Below is a small trained network, with its code and all its weights. Each question gives an input and a target symbol and asks what happens when units are switched off, that is, made to give their printed mean instead of their output.

import numpy as np


def w(rows, s, z=0):
    codes = np.array(rows[::2]) - 128.0
    scale = np.full(codes.shape[1], s)
    scale[-1] = z or s
    return codes * scale


def norm(h):
    return h / np.sqrt((h * h).mean(-1, keepdims=True) + 1e-5)


def softmax(a):
    e = np.exp(a - a.max(-1, keepdims=True))
    return e / e.sum(-1, keepdims=True)


def log_softmax(a):
    a = a - a.max(-1, keepdims=True)
    return a - np.log(np.exp(a).sum(-1, keepdims=True))


def net(x, mask):
    ids = ['βγζηξπσφψ'.index(c) for c in x.split()]
    T = len(ids)
    res = E[ids] + P[:T]
    u = 0
    for l in range(3):
        r = norm(res)
        for j in range(2):
            rows = slice(2 * j, 2 * j + 2)
            q, k, v = (r @ M[l][rows].T for M in (Q, K, V))
            z = softmax(np.where(np.tri(T) > 0, q @ k.T / 2**0.5, -1e9)) @ v
            o = O[l][rows]
            res = res + np.where(mask[u + j], z, o[:, -1]) @ o[:, :-1]
        u += 2
    return log_softmax(norm(res)[-1] @ U[:, :-1].T + U[:, -1])


Q, K, V, O = {}, {}, {}, {}
E = w([
[171,152,148,130,108,68,101,153,183],'β',
[155,131,147,87,185,104,134,127,112],'γ',
[141,162,102,120,102,106,136,119,1],'ζ',
[75,179,60,114,180,114,182,108,148],'η',
[144,126,151,131,122,146,129,50,127],'ξ',
[118,63,43,71,111,124,114,118,137],'π',
[174,85,111,159,137,155,212,134,132],'σ',
[83,150,122,81,103,176,137,141,116],'φ',
[65,85,123,172,165,96,145,112,99],'ψ',
],0.0073)
P = w([
[139,128,118,117,195,192,139,76,103],'0',
[143,104,113,113,181,148,138,77,103],'1',
[142,118,116,122,162,128,141,71,105],'2',
[141,115,122,129,142,113,148,86,112],'3',
[149,116,134,132,133,109,160,91,127],'4',
[134,112,118,120,107,81,166,104,133],'5',
[123,127,144,143,106,71,173,123,146],'6',
[106,121,119,119,81,5,172,127,135],'7',
],0.0029)
Q[0] = w([
[88,91,87,89,145,68,192,117,193],'0.h1',
[104,192,168,129,84,178,128,180,111],'0.h1',
[132,176,69,75,73,171,148,143,250],'0.h2',
[143,71,116,204,88,144,136,74,78],'0.h2',
],0.018)
K[0] = w([
[133,132,192,168,111,148,135,110,250],'0.h1',
[39,129,92,72,108,102,163,183,84],'0.h1',
[174,206,99,133,43,126,110,140,255],'0.h2',
[82,84,136,223,75,115,130,108,83],'0.h2',
],0.016)
V[0] = w([
[217,122,50,165,250,155,94,115,138],'0.h1',
[225,156,171,231,65,2,146,60,131],'0.h1',
[175,219,91,164,180,141,89,98,133],'0.h2',
[158,96,238,219,74,3,70,186,159],'0.h2',
],0.0046)
O[0] = w([
[149,105,140,129,178,103,98,60,126,180],'0.h1',
[122,72,135,140,103,4,132,137,148,254],'0.h1',
[129,131,113,85,90,126,134,146,114,134],'0.h2',
[158,185,62,192,114,139,83,124,138,81],'0.h2',
],0.0045,0.0059)
Q[1] = w([
[94,100,73,169,61,127,143,66,164],'1.h1',
[95,92,138,173,67,188,54,152,152],'1.h1',
[116,217,153,97,6,112,61,66,106],'1.h2',
[190,129,110,147,153,207,117,190,31],'1.h2',
],0.012)
K[1] = w([
[168,168,77,109,82,138,113,190,163],'1.h1',
[180,138,84,139,161,250,143,82,73],'1.h1',
[87,212,128,103,53,54,7,180,70],'1.h2',
[129,150,147,85,131,244,116,66,48],'1.h2',
],0.011)
V[1] = w([
[209,93,135,162,31,176,21,91,151],'1.h1',
[92,2,33,103,88,156,103,176,85],'1.h1',
[81,65,125,94,206,132,75,198,111],'1.h2',
[115,90,218,79,133,156,95,19,52],'1.h2',
],0.0068)
O[1] = w([
[95,38,150,194,43,148,88,251,102,72],'1.h1',
[142,59,2,82,64,187,51,81,110,106],'1.h1',
[119,160,75,173,176,186,59,189,188,94],'1.h2',
[94,201,57,164,24,147,184,214,208,253],'1.h2',
],0.0029,0.0044)
Q[2] = w([
[254,82,254,134,100,185,96,170,149],'2.h1',
[185,154,169,227,42,82,144,51,132],'2.h1',
[164,204,193,140,36,138,61,65,186],'2.h2',
[9,109,159,104,153,185,79,161,84],'2.h2',
],0.013)
K[2] = w([
[110,39,218,129,95,174,205,169,122],'2.h1',
[116,92,191,149,125,52,94,179,70],'2.h1',
[77,101,134,128,123,115,187,247,142],'2.h2',
[112,167,96,130,132,228,151,91,138],'2.h2',
],0.016)
V[2] = w([
[231,147,123,90,127,166,85,120,245],'2.h1',
[98,108,151,105,128,253,232,122,109],'2.h1',
[67,254,142,45,103,21,32,64,170],'2.h2',
[195,171,66,53,176,112,247,162,61],'2.h2',
],0.007)
O[2] = w([
[125,79,193,68,130,82,104,155,148,32],'2.h1',
[157,100,99,181,80,2,154,111,145,59],'2.h1',
[155,144,81,159,65,103,105,229,198,254],'2.h2',
[176,114,168,144,134,165,35,160,54,255],'2.h2',
],0.0042,0.0033)
U = w([
[26,80,190,172,168,134,83,213,119,110],'β',
[160,183,89,166,55,143,78,149,18,125],'γ',
[94,171,165,51,89,204,172,155,109,196],'ζ',
[215,170,184,121,185,110,33,212,180,140],'η',
[146,225,102,2,218,68,171,93,171,3],'ξ',
[119,113,134,177,33,69,211,163,191,149],'π',
[81,187,52,218,208,179,114,84,177,137],'σ',
[174,57,187,144,173,118,151,47,50,163],'φ',
[126,33,30,42,82,157,52,111,159,88],'ψ',
],0.0067,0.0039)

Each question gives the input, a string of symbols that net reads in full, and the target symbol t.
The units are the heads (2 rows each of Q, K, V and O). Each row of codes is followed by its name. A weight is (code - 128) times the scale printed after its matrix; where a second scale follows, it is the last column's (O and U).
mask holds one flag per head, layer by layer. A switched-off head (its flag False) gives its mean, the last column of its rows in O, instead of its output. The means were averaged over made-up inputs and are rounded, as every weight is.
A unit's drop is (log p(t) with every unit on - log p(t) with that unit switched off) / (log p(t) with every unit on - log p(t) with every unit switched off).
The circuit of an input: a set's keep is (log p(t) with only the set's units on - log p(t) with every unit switched off) / (log p(t) with every unit on - log p(t) with every unit switched off). Starting from all 6 units, units are removed one at a time, each time the one whose removal leaves the highest keep (on an exact tie, the one counted first), for as long as the keep stays at least 0.8.
units of the circuit, in order: the units of the circuit, biggest drop first
unit that matters most: the unit with the biggest drop
heads that matter: for each layer, one digit per head in row order, 1 if its drop is at least 0.15 and else 0, layers parted by /
input ξ ξ ψ φ σ ξ, target σ: units of the circuit, in order : 2.h1
input ξ ξ π π ζ ξ, target ψ: heads that matter : 00 / 10 / 00
input σ ξ σ ξ ξ, target π: units of the circuit, in order : 0.h1; 1.h2
input ξ σ γ ζ ψ φ σ, target γ: units of the circuit, in order : 2.h2; 2.h1
input ξ σ σ ξ ψ, target σ: heads that matter : 01 / 00 / 10
input ψ ξ φ ψ φ ξ φ σ, target φ: heads that matter : 00 / 01 / 00
input π β η ξ η, target σ: heads that matter : 01 / 11 / 11
input β ξ ξ γ σ σ σ η, target σ: units of the circuit, in order : 2.h1; 0.h2; 1.h1
input ξ ψ ξ, target σ: heads that matter : 00 / 01 / 00
input ψ ξ γ σ ξ, target η: units of the circuit, in order : 2.h2; 1.h2
input ξ φ ξ ξ ξ ξ π σ, target φ: heads that matter : 00 / 01 / 01
input ψ ξ ζ β ζ, target ζ: units of the circuit, in order : 2.h1; 0.h2
input σ π σ, target ψ: heads that matter : 00 / 11 / 00
input σ ξ ξ γ π ψ ξ, target η: units of the circuit, in order : 0.h2; 2.h2
input σ β π ξ σ φ, target γ: unit that matters most : 0.h1
input ξ η ξ, target ξ: heads that matter : 00 / 11 / 00
input σ ξ ξ, target π: units of the circuit, in order : 1.h2; 0.h1
input σ γ σ, target η: units of the circuit, in order : 2.h2; 1.h1
input σ ξ ξ ψ π ξ π γ, target η: heads that matter : 00 / 00 / 11
input β ζ π ζ, target ζ: heads that matter : 00 / 00 / 10
input σ σ ξ γ ξ ζ ξ, target γ: heads that matter : 00 / 00 / 11
input ξ ξ ξ ζ π ξ, target γ: unit that matters most : 2.h2
input ψ η ψ ξ ξ φ σ β, target η: units of the circuit, in order : 2.h1; 1.h1; 1.h2; 2.h2
input ξ ψ σ σ η ψ, target φ: heads that matter : 00 / 01 / 01
input ξ π ζ π ξ, target ψ: heads that matter : 00 / 10 / 00
